Each row is followed by its class. Each block has new classes.
[ 12.1   4.0 -19.2  22.8  21.9 -12.6  11.1 -13.7  15.4  -5.6  -0.5  17.8
 -10.5 -10.5  10.4  -0.5 -23.0  12.7  30.0  -3.4  -9.7  18.0   1.7  -7.3
  10.4   1.5 -23.0  10.0  26.1  18.7  20.8 -45.2   7.3 -35.2 -20.2  41.5
   3.0 -21.9   8.8  11.5  -9.2  -6.5  13.2  -0.6 -15.2 -22.2   2.5  -8.7
   4.8  38.3  23.7 -10.7  17.6  40.2   6.5   6.6 -12.2  -5.9  10.7 -16.9
  -2.9  -1.5   5.0 -17.1  28.2 -22.3] | Z
[  7.7  14.0 -11.5  -1.9  15.0 -79.7  11.2  -2.0 -10.0   0.6   1.1 -10.0
   0.4   0.1  10.9   2.6 -25.8   4.9  31.4   0.6  -7.9  -6.4   4.3  -1.9
   2.3   1.5  -9.3  18.2   1.7 -20.7  32.5 -19.3   4.6  13.4 -22.7  28.3
   8.1 -17.6  12.4   3.3 -17.8 -19.7  -6.3  -6.4  -5.9 -10.4   0.1  15.7
  -9.1  39.5  16.9  -2.0   4.7  27.2   4.2 -29.3 -17.3  -5.9  21.7   0.7
  14.5  -7.9   2.3   0.2  -0.7 -15.7] | Z
[  6.8 -29.1   7.1  -2.8   0.8 -29.5  -6.7  -7.7  15.7 -16.7   1.3  -6.5
   2.6 -17.9  14.6  -7.3   4.8   5.6   8.8   9.6  -7.8   0.9   7.9 -16.4
 -21.2  -4.6  28.1  -3.6  21.4   0.8 -21.0  43.3  16.5 -27.4  21.2   3.0
  -2.2  -4.6 -11.6  -0.5  -9.2   6.1  52.4  -8.5  13.0   9.7   0.3 -17.2
  -5.7 -16.0  -6.2  -9.0   8.6  65.6   0.3 -23.3  22.5  -4.8   2.9  11.6
   4.5  16.0   6.7  -2.0  17.0 -30.8] | V
[  6.9 -25.5  -2.6   0.2  15.5 -25.9   6.2   8.5  21.7  -0.2   3.2  -1.1
  13.3 -31.8  13.6  -8.3   6.9   3.9  14.4 -19.3  -1.9  -9.0   0.4  -9.8
 -16.5   6.0  33.7   1.9  21.9   1.9  10.3  20.6  16.3 -44.6  11.8   3.5
 -10.3   2.2 -11.5   3.6   3.6   8.6  39.3  -3.5  -5.6   7.9 -18.7 -11.3
  -2.6  -9.2   2.3  -9.5   2.2  19.8  -1.2  -2.3   2.4  -3.7  15.8   0.6
   7.1  14.5 -15.4  -0.8   0.2 -11.6] | V
[  9.3  -2.9  -3.2  18.1  12.2   9.7   2.6 -10.2  15.2   7.1  -1.8  26.7
   2.7 -14.7  -6.4 -17.0  19.3  -4.6   1.3   8.8  -1.6  11.4 -28.2  -8.2
  -8.3   3.6   3.9  -2.0  25.9  13.5  -3.2 -15.2  10.7 -42.4  18.9  27.5
   2.2 -16.9  -3.1   8.7 -10.0  17.4  33.9  -3.1 -10.5  -5.7   0.9 -16.7
   1.8  30.9  13.5  -3.3  -7.8  23.1  -2.9  31.7   6.5  -2.6   9.1  -1.0
 -11.6  -3.1 -11.4  -1.9  -0.9 -20.4] | V
[ 11.6 -14.4  -5.9   9.2   4.4  -5.4  11.2 -32.9  13.6  -6.0   7.6   8.0
   3.4   3.6  17.8  11.5 -30.4  -1.0  45.7  -0.2  -7.8  -1.2 -29.6 -18.3
  -5.8  -3.1  -4.7   2.0  20.1  20.7 -10.2   3.3   9.0 -14.0 -20.3  19.7
   3.5  -9.5  15.8  -7.5 -12.4   7.8  -2.9   1.6 -11.0   2.4 -20.5  -6.0
  -7.9  22.0  15.4  -2.3   4.0  55.2  -1.4 -18.4 -18.6  -3.3  -1.4 -23.6
  -5.2 -42.1  -8.7 -10.1   9.4 -28.8] | Z
[ 18.6 -11.3  -0.4  19.9   7.6 -55.6  14.9 -30.1   1.7  -8.2   5.3   9.5
   3.5 -12.1  52.7 -10.3  -0.5   6.5  36.6  -6.7 -16.1   2.4 -59.1 -11.3
  -5.6   3.7  14.3   0.4  17.6  20.3 -23.1 -12.9  19.2 -43.7  -5.3  43.9
   0.2  -7.7  34.8  -5.3  -3.3  25.8 -15.2   2.0  -7.5 -12.0 -16.6  -2.6
  -2.6  80.9  19.2 -10.0  -1.0   0.4   5.5 -25.6  -0.1  -7.8   1.2 -10.8
  -0.8  -3.0 -36.5  -0.6  -3.7 -30.7] | Z
[ -6.6  27.0  -7.7   5.9   2.5 -12.6  -5.2 -25.0 -19.3   9.4   6.9 -31.6
  16.1   7.6 -11.3   3.3  -5.4   2.5  -7.9  -8.2   4.9 -32.9  -2.6  14.5
   4.8  15.2  -4.9   9.7  -9.1  39.2   1.9 -40.3 -22.9  74.2 -29.3   6.2
  11.6  23.6   5.0   5.7   4.5 -19.1 -46.6   4.0  24.1 -60.9  -7.5  16.9
  -2.9  36.5   5.7   3.9 -20.8 -81.8  42.3   0.9 -13.7 -22.7  -4.4 -11.9
   6.6 -21.8 -19.9  30.5 -27.3  16.1] | J
[-15.9  30.8   3.8  -0.3   9.0 -27.4   3.6   1.8 -13.4   5.9 -21.6   8.2
   0.7 -16.1 -68.8  -1.5   0.5  -4.6 -16.4   3.4   7.7 -20.5  51.7   4.7
   4.5   4.4   0.0   8.9 -11.7  -5.0  40.1 -28.6 -27.1  33.6   8.2  12.3
   6.1 -12.4  13.4  16.8 -11.9 -36.6  29.4   1.9   5.4  10.2  13.0  10.7
   3.1 -53.6  -8.8  10.5  -0.1 -52.5   8.9  42.9  -0.6 -11.4  20.4  23.9
  -1.3  18.1  19.0   8.5  -1.2  21.1] | R
[-10.9  27.4   0.8  18.0 -16.1 -10.3  -5.6  -4.7  11.6  18.1 -14.9  41.4
  13.2 -52.0 -69.4 -16.5  28.3  -2.0  -7.7  -3.9  -3.6 -20.6  27.3  36.2
  -6.5   8.7   7.6  -0.6  21.4  -7.7  29.4 -30.6  -5.8 -25.3  27.1  27.4
   9.6 -20.4  -0.8   6.3  -7.1 -15.6  64.7  -0.7 -11.3  12.5   5.5 -14.2
   7.2 -63.7   5.2  10.8  -2.0 -67.7  -2.1  81.0  17.5 -29.2   7.8  28.7
  -4.3  17.6   1.1   6.0   0.1  20.0] | R
[ -3.9   0.8   5.6  13.1   4.3 -35.0   2.2 -14.2 -12.8   1.2  -0.6  22.5
  11.5 -22.3 -10.1 -10.1  15.8  -7.2  -1.2  -7.5  -4.4   1.3 -18.2   7.2
  -0.4   4.6   2.5  -0.2  11.8   3.4  -7.7 -33.1   4.0 -13.5   9.5  39.7
   6.4 -10.5   3.1  16.7  -9.2   1.9  37.6  -6.0  15.1  -8.8  24.0  -3.4
  -3.8  25.9   2.6   8.1  -4.7 -29.1  -1.7  22.1   7.0  26.1  11.9  13.2
  -7.1  15.6 -15.8  23.8  -7.7  -5.7] | Z
